Below is a small trained network, with its code and all its weights. Each question gives an input and a class and asks what happens when units are switched off, that is, made to give their printed mean instead of their output.

import numpy as np


def w(rows, s, z=0):
    codes = np.array(rows[::2]) - 128.0
    scale = np.full(codes.shape[1], s)
    scale[-1] = z or s
    return codes * scale


def norm(h):
    return h / np.sqrt((h * h).mean(-1, keepdims=True) + 1e-5)


def f(y):
    return np.maximum(y, 0)


def log_softmax(a):
    a = a - a.max(-1, keepdims=True)
    return a - np.log(np.exp(a).sum(-1, keepdims=True))


def net(x, mask):
    res = np.array(x, float).reshape(1, 3) / 4 @ E
    u = 0
    for l in range(3):
        y = f(norm(res) @ A[l][:, :-1].T + A[l][:, -1])
        res = res + np.where(mask[u : u + 9], y, B[l][:, -1]) @ B[l][:, :-1]
        u += 9
    return log_softmax(norm(res)[-1] @ U[:, :-1].T + U[:, -1])


A, B = {}, {}
E = w([
[245,132,105,127,102,38,159,125],'x0',
[52,199,126,53,158,94,166,122],'x1',
[150,126,244,164,186,125,130,64],'x2',
],0.0011)
A[0] = w([
[189,32,51,174,55,185,57,162,113],'L0N0',
[93,90,93,170,84,209,57,192,5],'L0N1',
[186,17,201,249,109,168,91,125,113],'L0N2',
[21,172,138,129,121,219,114,97,121],'L0N3',
[207,86,111,186,86,147,79,95,135],'L0N4',
[84,132,192,130,177,176,123,40,44],'L0N5',
[87,38,135,190,121,255,37,168,123],'L0N6',
[43,154,68,123,75,188,120,181,54],'L0N7',
[130,102,175,163,170,180,102,95,15],'L0N8',
],0.0024,0.0026)
B[0] = w([
[87,132,206,191,128,85,192,147,245],'L0N0',
[91,90,169,189,119,119,207,1,164],'L0N1',
[152,129,43,74,129,153,48,105,249],'L0N2',
[125,46,129,142,175,94,101,155,231],'L0N3',
[106,97,116,149,159,89,129,186,224],'L0N4',
[112,138,162,168,99,117,125,201,181],'L0N5',
[82,195,125,114,90,163,173,71,238],'L0N6',
[137,57,93,116,152,155,133,74,194],'L0N7',
[103,168,112,94,120,161,88,174,149],'L0N8',
],0.0033,0.0021)
A[1] = w([
[65,124,95,73,152,227,75,86,118],'L1N0',
[107,178,129,139,71,165,197,13,89],'L1N1',
[173,224,236,156,114,84,216,20,98],'L1N2',
[157,230,44,46,48,122,151,140,79],'L1N3',
[208,148,49,73,106,113,77,143,136],'L1N4',
[97,149,123,126,97,249,89,52,81],'L1N5',
[127,183,183,93,95,165,138,205,63],'L1N6',
[146,154,185,12,109,197,212,228,2],'L1N7',
[95,150,251,139,171,152,123,195,68],'L1N8',
],0.0027,0.0047)
B[1] = w([
[219,150,135,97,76,74,108,197,250],'L1N0',
[69,31,127,196,125,217,134,28,174],'L1N1',
[98,34,16,56,83,201,126,206,223],'L1N2',
[136,244,212,163,165,129,160,53,195],'L1N3',
[50,98,184,145,170,185,144,39,242],'L1N4',
[210,218,80,120,51,137,155,200,184],'L1N5',
[89,161,91,91,128,68,201,133,128],'L1N6',
[241,103,200,208,204,22,76,59,128],'L1N7',
[50,96,216,186,164,1,44,155,176],'L1N8',
],0.0028,0.0017)
A[2] = w([
[92,101,108,83,170,121,120,125,85],'L2N0',
[150,132,99,168,78,78,180,242,5],'L2N1',
[122,90,63,50,144,140,117,190,39],'L2N2',
[142,229,158,139,143,161,174,47,47],'L2N3',
[125,101,131,161,106,117,146,209,52],'L2N4',
[182,228,113,141,56,167,70,192,83],'L2N5',
[162,253,134,104,60,186,72,199,73],'L2N6',
[202,102,122,146,202,146,48,55,55],'L2N7',
[130,89,70,45,132,118,134,175,50],'L2N8',
],0.0042,0.003)
B[2] = w([
[180,131,151,157,113,133,107,129,216],'L2N0',
[227,252,96,184,52,38,169,232,209],'L2N1',
[248,59,32,15,235,234,132,198,254],'L2N2',
[106,165,81,51,191,61,149,79,225],'L2N3',
[167,187,86,107,99,132,137,142,182],'L2N4',
[210,209,246,91,123,165,28,44,206],'L2N5',
[209,218,240,146,53,219,36,11,208],'L2N6',
[23,92,99,156,60,182,195,96,212],'L2N7',
[222,58,101,80,192,223,82,181,254],'L2N8',
],0.0046,0.0017)
U = w([
[3,3,14,253,4,246,251,4,240],'0',
[252,3,7,3,252,253,90,248,239],'1',
[247,253,251,144,22,252,3,4,6],'2',
[5,58,254,172,239,4,8,253,48],'3',
[253,251,7,252,5,2,243,253,75],'4',
[74,253,6,5,253,7,245,4,44],'5',
],0.0056,0.0023)

Each question gives the input, the list of numbers given to net, and the class t.
The units are the neurons (one row each of A and B). Each row of codes is followed by its name. A weight is (code - 128) times the scale printed after its matrix; where a second scale follows, it is the last column's (A, B and U).
mask holds one flag per neuron, layer by layer. A switched-off neuron (its flag False) gives its mean, the last column of its row in B, instead of its output. The means were averaged over made-up inputs and are rounded, as every weight is.
A unit's drop is (log p(t) with every unit on - log p(t) with that unit switched off) / (log p(t) with every unit on - log p(t) with every unit switched off).
The circuit of an input: a set's keep is (log p(t) with only the set's units on - log p(t) with every unit switched off) / (log p(t) with every unit on - log p(t) with every unit switched off). Starting from the 12 units with the biggest drops (on a tie, the unit counted first), units are removed one at a time, each time the one whose removal leaves the highest keep (on an exact tie, the one counted first), for as long as the keep stays at least 0.8.
units of the circuit, in order: the units of the circuit, biggest drop first
most important unit: the unit with the biggest drop
k most important neurons: the k neurons with the biggest drops, biggest first
k most important neurons of layer l: the k neurons of layer l with the biggest drops, biggest first
drop when u is switched off: that unit's drop, to one decimal
input [-8,1,7], class 3: units of the circuit, in order => L1N8, L0N5
input [4,8,6], class 1: units of the circuit, in order => L1N2
input [1,-1,6], class 0: units of the circuit, in order => L0N2, L2N7
input [1,8,-8], class 5: 3 most important neurons => L1N3, L1N2, L0N4
input [2,0,6], class 0: 2 most important neurons => L0N2, L0N0
input [1,-6,-3], class 4: 3 most important neurons => L0N4, L0N0, L1N4
input [1,-3,1], class 0: 2 most important neurons => L0N2, L0N4
input [-2,-8,0], class 0: 2 most important neurons of layer 0 => L0N1, L0N0
input [6,-5,1], class 0: 4 most important neurons => L0N2, L1N4, L1N0, L0N5
input [-8,1,6], class 3: 2 most important neurons => L0N3, L1N8
input [0,2,3], class 3: 2 most important neurons => L1N8, L0N5
input [0,7,4], class 3: 2 most important neurons of layer 0 => L0N6, L0N5
input [8,-7,0], class 4: 2 most important neurons of layer 0 => L0N0, L0N4
input [5,2,-2], class 5: most important unit => L0N0
input [3,0,0], class 4: 3 most important neurons => L0N2, L0N6, L0N4
input [1,-8,-2], class 4: 2 most important neurons => L0N0, L0N4
input [-4,-6,0], class 0: 2 most important neurons of layer 0 => L0N1, L0N0
input [-8,6,1], class 3: 2 most important neurons of layer 1 => L1N2, L1N8
input [8,-8,-8], class 4: drop when L0N1 is switched off => 0.0
input [2,-4,5], class 0: most important unit => L2N7
input [2,3,7], class 1: drop when L1N2 is switched off => 5.6
input [3,-5,-3], class 4: drop when L0N0 is switched off => 2.2
input [1,2,-5], class 5: drop when L1N3 is switched off => 1.4
input [-4,-8,0], class 0: 3 most important neurons of layer 0 => L0N1, L0N0, L0N4
